Rows and roughly how far along a hidden order each lies, from 0 to 12
[-11  -4  11   1  -4  -4  12  -2   3  10  -4 -10   4 -10  -5   8   0   3
  -4   2   1  -2  13   5   0  -3   1  -4   7 -26   6   0   0   1   4  11
   0   2  -1] => 6
[  2 -12  -1  -3 -13  -2  -3   6   5  13 -29  14  17   1   0   1  -3   0
   1  -2  -5   6  10  -4  -4  -1   4  -3  -1 -15   1   4  -1  -7   0  11
   0   0   4] => 10
[ 12  -4  -6  -8  -4 -19 -10   2   2  -6   4  24  -9   0   1  -4   7   6
  -9   7   3  -3  -5   6   1   8   6   1  -1   1   3   8  10   2   6  15
   1  10   9] => 6
[ -1  -7   2  -8  -1   3 -10   4   8   3 -11  24  -1   1  -1   1   0   5
  15  41   3   7   2   7  -7   1   4  -2  -3 -18  -1   2 -16   3  22   5
  -1  -8  -8] => 11
[ -6  -7  14   0   3   2   6  -1   1   0 -28 -12   8  -3  -9   5  -5   4
  -7   5   3   2   3  -4  -1  -3   4  -3  -3  -6   4   1   7   0  -4  -1
   4   0  -7] => 6
[ -8   0   2   8  -3 -12  10   3  -3  -1   8   9 -21   2   0   6   1   6
  -7   3   1  -7   4  10  10   7  -4  -1  -8 -19  -5   7  -6   3   5   3
   1 -15   5] => 3
[  1 -12  -5 -11 -12   0  -7   6   1   3   7  45   3   8  -4   1   0   4
   2  21  -4   1   0   7  -3   3  -3  -2 -10   1  -6   5   8  -1   6   8
   3   2   6] => 8
[ -3  -9   0   4  -1  -2  -1  -3   1   7 -17  24   5  -6  -4  -8   0   6
   7  13   0   0  -1   3   6   3   5  -4  -7 -23 -12   7  -6  -4   0  11
   3 -13  -4] => 8
[ -7 -14   6  -2 -10   0   7   5  11   6  -2  27  -6   9  -9   5   0   8
  -4  11   7  -6  -7   5  14   6   8  -4 -10 -25   3   5  11   6   6   4
   0  -4  11] => 3
[  0  -9  -3  -2  -8 -11   7   1  11   0  -4  26 -11   2   0   4   8   7
   3  19   8  -3   2   5  13   6  17  -5  -4 -37   2   9  -2   4   5  14
  -3  -8   6] => 0
[ -7  -3   5  -2  -3   7  -8   6   6   3 -18   6   2   8  -4   4  -1   6
  -2  26  -5   4  -7   3  -7   3  -2   1  -5  -4   4  -5  -4  14   7  -3
   1  -3   3] => 10
[-10  -4  -3   9   2 -12  -7  -6   3   2  -7   7  -8  -8  -1   1   6   4
   3   9   4   4  -5   4   1   6  10  -3   2   2   4   6 -13   6   5   9
  -3   0   5] => 5
[ -7  -5   2   3   1   5   2   2   7   9  -7  22  -2  -1  -4  -5   2   8
  10  22  -1  -4  -9   9  10   5   2  -2  -8 -31  -6   0 -12   9   8   5
   1 -21  -3] => 9
[  3  -9   5  -3  -1   3   9   9   7  -2  -6  22  -5   2  -3  12  -3   3
   1  15   3  -1  -1  10  10   3   3  -5  -5 -24  11   3  -3  -1  16   7
  -3 -14  -2] => 4
[  1  -7  -2  -1  -6   0   6   2  -1   3 -35  14  11  -3  -1   4   0   4
   6   2  -5   7  15  -3  -4  -3   5  -4  -3 -27  -5   6  -8  -5  -6  11
   0 -13 -10] => 4
[  3  -6  -5   0   4 -13 -11  -5   2  -5   3  28  -5  -7   1  -1   2   0
  -5  24   1   3  -6   4   3   6   4  -4   0 -10   1   1  -2  -4  15  18
   1   5  10] => 7
[  0  -1   8   1  -3 -12   7  -2  -1   2  -5  14 -14  -5  -1   3   5  11
  -6  11   6  -2  12   6   4   2   1  -2  -5 -36 -12   9  -5   0   5  15
   4  -8  -6] => 5
[  7  -4  -2  -7  -6 -20   2   0   5   0   9  25 -11  -7  -2   1   8   7
  -4  10   7  -4   4   8   7   8   7  -2  -3 -28  -3  10   3  -1   6  26
   0   4   1] => 3
[ 11  -5   2  -1   0  -4   4   4   6   7 -36   6  13 -10  -1  -2   1   3
  -1  -8  -1   0   4   1   5   2   7  -2   0 -45   0   1  -1  -5  -1  20
   2  -7  -8] => 8
[  4   5   1   2   1 -14  -3  -2  -7  -6 -16 -12  -4   2   7 -10   5  10
  -7   0   0  -6   3   3   0   0   3   4   3   0  -1   4  -5   2   2  -4
   4  -7   0] => 8
[-2 -6 -3 -3 -8 -9 -9  1 -4  3 12 26 -7 -1 -2  2  1  5  4 22  1  5  5  8
 -7  5 -4 -1 -7 11 -7 10 -7 -1  6 11  0  2 -8] => 9
[ -7  -3   0   2  -6  -3   0   5  10   8 -23  -4   5   2  -1   1   0   1
  -4   2  -6   0  -1  -3   0   3   7  -2  -2 -22   4  -3  -3  11  -1   6
  -1  -6  12] => 6
[ -3  -3  -2   1  -2  -8   1   0   2  -7 -19   4  -5   2  -2   4   7   5
 -10  11  -2   2  -2  -2  -1   4   8  -2  -2  -7   5   1   4  11  -2   6
   0   0   7] => 0
[  2  -2  -7  -2 -11 -15   3   7  -1  -5  -1  12  -9  11   9   5   2   1
  -7   3  -5  -4  10   3   2   1   3  -1   1 -18   4   2  -4   2  11   3
  -1  -7  18] => 3
[ -5  -3   2  -1  -7  -2  -2   6  10  13 -27  -8  11   1   3   0   0   2
   5   8  -4   3   8   0  -4  -1   8   0   6 -33   7  -3 -14   5   6   5
  -2  -9   4] => 10
[ -1 -12   3  -2  -5   2   7   6   8  -1 -17   9   0   2  -8   9   2   6
   4   6   7   1  -4   3   8   3  12  -5  -5  -5  15   9   4   3  -1   3
  -4  -4  -4] => 1
[ -8  -7   2  -1 -14  -1  -3   4   9  12  -5  22   0   8  -1   6   6   6
  -7  16  -4   4   0   4  -1   4   1   0   0 -27   3  -4  -1   9  10   8
  -1   1  14] => 8
[  2   4   4   2  -2  -3  -6   5   3   7 -20  -6   4   0   2  -2   1   5
  -9  10  -5   2   0   4  -4   3  -3   5   1 -22  -1  -5  -8   7   8   5
   2  -3  -1] => 12
[ -4 -10   8  -7  -5  -2   7   2  -1  -2   3  13  -2   1  -7   9  -3   6
  -3  11   4  -3   5   7   2  -2   1  -4  -3  -4   8   6  11  -2   6   4
   0   4   1] => 4
[ -2   1   4  -2   2 -11  -2   1   8  -1 -19 -11  -9  -6  -3   6   2   4
   0  16   5   5   6  -1  -7   5  10  -1  -3 -18   1   4 -10  11  -2  15
  -1   1  -7] => 4

[ -2   6   6  -3  -5   8  -3   8  -2   3  -2  -2  -3  -6   6   5  -9 -63
  -3  -4 -11   0  -2 -26   9  -2 -14  -1  -6 -14   2  -6   4   1 -15  -4
   0   0   6  15   4 -10   3 -15   3  -3  -8   7   4 -36  12 -11 -20  -1
  -1   2 -23  15 -19 -27   4   6 -36  -2   0  -8  -2   0  -9  -8  34  -6
   4  -3   3  12  -5  -3  -4   5  10   5   1  -1   1  -6  -3 -12 -14  -1
   4 -11   0  -3   1   6 -10  -4   0  17  12  -5   3   8  19 -15   7  17
  -4   4 -18   0   4  -9   3  -4   9] => 5
[  1  11   2   1   5 -19   6  -4  -2   1   1   0  -2   4   1  -9   2 -34
  -8  -6   9   7   0  -8 -19  -2   8   2  -7 -11  -2  23   2   8 -21   1
   9   0  -1 -19 -12   8   0  24 -17   1  -3  -3  24   2  -5   3  11  -3
   3 -18  21   8  15  23  -7  -8   7 -14   0  10  -4  -4 -11   8 -34 -10
 -11  -7  13  -7 -12  -5  -2  -1  -3 -14  -4   3  -2   7   2  16   6  -9
   0   6  12  -4  -8 -14   4   4  -1  -1   1  -6  -4   9  -3   0  -1  -8
  14  -4  22  -5  -3  -1   9   9  -4] => 4
[  0   1 -13  -4  -2  12  -2   7  -6   2   0   3  -9 -20   2   9 -15 -34
  14   1  -8  11   0  28 -30   0   4   7 -12 -32   1   8   7  17 -22  -6
   1   1   2 -17  11  -2  12   2   0  -9   7   5   3   9   7 -21  -4   2
  -6   0 -10  20 -10   3   4  -2   3  14  -1   2  -4   5  -6   1 -13  -1
  -8  11  10   9   3   3  -4   5  -5  -8   0   4  -3 -21   9  -1 -18  -9
  -5  -3   6 -11   0   9 -11   4 -14   2  20  13  13   6  16  -4   2  13
  -3  -5 -24  10  -4   9   2 -12   6] => 12
[  2  10 -20  -2   5   3   6   0  -3   1  -2  -1  -8 -10 -14   1 -16 -18
   3  -2  -1   8  -2  44 -29   1   5  -3 -12  -9   7  11   4  18 -17   1
  -7   0  -4 -35 -15   1   9  13 -13  -7   3   7   8   4   6 -11   7  -3
   4  -1   0   4  -3  38  -7 -20  25  -9  -5  12  -1  -9  -7   7 -37  14
  -1   2  16  -4 -13   0  -1   2  -7 -24  -4   6  -1  -4  17  -7 -13 -11
  -2   2  10  -5  -7  -4  -1   7  -9   6  19   1   2  17  -4   0   0   9
   4 -13   1   2  -9   3   8  -3  -2] => 5
[ -2  -2 -18  -1   2   4   4  13   0  -1   3  -3  -6 -21   0   7  -9 -36
  11  -3  -3  17   4  18 -20   3  18  11   6 -23  -2  -6  -9   4  11 -15
   1   2  -5 -33  18   4   7  -2  -1 -13   5  -1 -17  14 -20 -11 -12  -2
 -14   5  -4   6   6  20   5   0  -5   0   1   4  -4  12   3   4  -4  34
  -2   9   6  12   5  -1   0   2  -8 -10   1   8   2  -7  11  -1 -10  -3
  -4   0   4 -10   6   7 -10  -3 -13  -3 -12  12  -2   3   4   3  -8   3
   2  -6 -19   8 -12  11  -1  -1   6] => 10
[ -2   5   9  -3  -6   3  -7   4   1   2  -1   0   0  -1  14   9   0 -51
   0  -3 -12   1  -2 -19  12  -6 -22  -3  -6 -12   3  -2   3  -4 -19   0
   2   0   9  21  13  -8   3  -7   4   2 -11   4  13 -25  16  -1 -12   5
   6  -2 -13  21 -12 -47   6   8 -29  -2   0 -15  -4   0 -10  -9  19 -29
   0  -3   7  10   1  -1  -5   0   8  16   0  -6   1 -15 -13   1  -5  -1
   0 -14  -2   3  -2   2  -8  -2   3   6  11 -12   6   3   8 -13  15   4
  -7   3  -9   1   6  -8   3  -8   7] => 6
[  3   2  15  -6  -2  14  -6  -1   5   3   0  -1   1  -3  13 -19  10 -63
  -5  -9   7  -3  -2 -32 -11  -9 -16  10  -5  -7   0  11  -2  17   2 -11
  15   5   7   8 -14   4   5  -4  -9  16   5   1  27  -3  20  -1   3   8
   6 -16  12  -1 -19  26   2  16 -13  -7  11   4   5   0  -3  -4  -5 -35
 -11  -9  -8   0  -5  -1   1  -1   3  10   0  -8  -7   4  -4  14  11 -14
  -8   2  -8 -15   3  -9   0   5 -18   0  -6  10   3 -16  31  -1   6  10
   6   3   6   0   3  12   5   4  -7] => 9
[  4   6  13   0   0 -15   0  -1   4   1  -1   0  -3  21   4   6  -3 -20
  -8   4   4 -14   1  -2  20  -9   9  -1   3   9  -1 -15  -3   1 -18   2
   8  -1  14  20   2  -4 -16   2   5  16 -11   4  17   2  -4  17 -13  -5
 -12   6 -10  -3  13 -39   3   6 -20   1  -2 -16 -10  -4   0  -2  13 -28
 -13  -5  -3  -4  19 -12  -4   1  16   6  -3  -3  -2  -2 -24  -3   2  11
   4  -5 -12  -5  -2  -3  -4 -13  -6   2  -8  -9  -9   2   0  -6   7 -11
   4   7  15  -2  11   0   0  -7  11] => 1
[  3   4  -3  -4  -2  27   0  -6   2   4  -6  -4  -6   6 -13   3 -15 -39
  -8  -2  -3 -16  -3   4  16  -4 -10 -10  -7  26  18  -6   0  13  -2 -10
   0   2   8   5 -23 -13 -12  -7   6  14  -4  14  14 -29  25  -6 -16   0
  -1  11 -22 -14 -29  10   2   0  -4 -10   0  -5   1 -11   2  -4  18 -16
   1 -11  -9  -7   4  -6  -2   7  13  -3  -2  -6  -1   4 -11 -24  -8   0
   4 -11 -14  -7   7   1  -5  -3 -11  17  10  -1 -15  -3  15  -9  11  13
   2  -2   7  -3   8   2   3  -7   5] => 0
[  0   9 -16   3   3 -10   9   2   4   0  -4  -6  -4   3   5 -10   0 -29
 -12 -10   9   7   5  19 -12  -2   8  -1  -2   3   5  -6  -5   0   1  -6
   4   0  -2 -50 -15  -4   3   9 -13  -7  -9   7  11   5 -25  19   1  -7
  -4  -2 -15  -4  -2  19  -4 -12  21 -40   6  13  -2   2   7  13 -14  38
  -1  -9  -1   4 -25 -11   2  -2  -3 -22  -2   6   7  10  -5 -13  -4  -7
   2   0   7   2  -9   2   1  -7  -5   3  -6  -4 -16  14 -11   1 -14 -11
  18 -15   0   1 -14   9   9   3  -2] => 2
[  0   8 -13  -2   4   5   6  10  -4   1   2  -3  -9  -9 -19  17 -25 -47
  11   3  -5  -4  -2   2  -2   2  13  -2   3  -9   4   2  -3   7 -14  -7
  -7   2  -4   1  -1   3  -6  -3  -1  -4   2   4 -14 -22   7 -26 -18  -6
 -15  12  -5   0  10  22   2  -9 -20  12  -7  -5  -7  -8  -9  -4  11  14
   0   6  13   1   9  -2  -4   9   7  -9  -2   4  -3   1  14  -5 -11   0
   4   4   1  -8   7  -1  -9  -2  -5  12   2   0  -3  10   7  -8   8  15
  -3   2  -1  -1  -1  -6   0  -1  13] => 2
[  8   9  11  -2   1  15   2   5   4   4  -5  -1  -7   0   0 -14  -7 -63
  -8  -2  12 -26   1 -27 -12 -13  -4   5  -3   0   1 -15   1  28  -4 -10
   9   3  11   6 -29  -4   1 -21  -8   9   4  15  17 -13  13  -2 -16  -5
 -16   4 -25 -21 -27  23   0   4 -13 -14  13   6   3 -13   2  -2  27 -11
 -13  -6 -18   1 -14 -10   0   0  13  -6  -2  -2  -6  23  -4 -13  -8  -5
   1   3 -11 -17   0   4  -5  -7 -21  18   1  15  -5  -2  47  -9  -3  19
  15   4 -11   0   1  14   4  -2   4] => 4
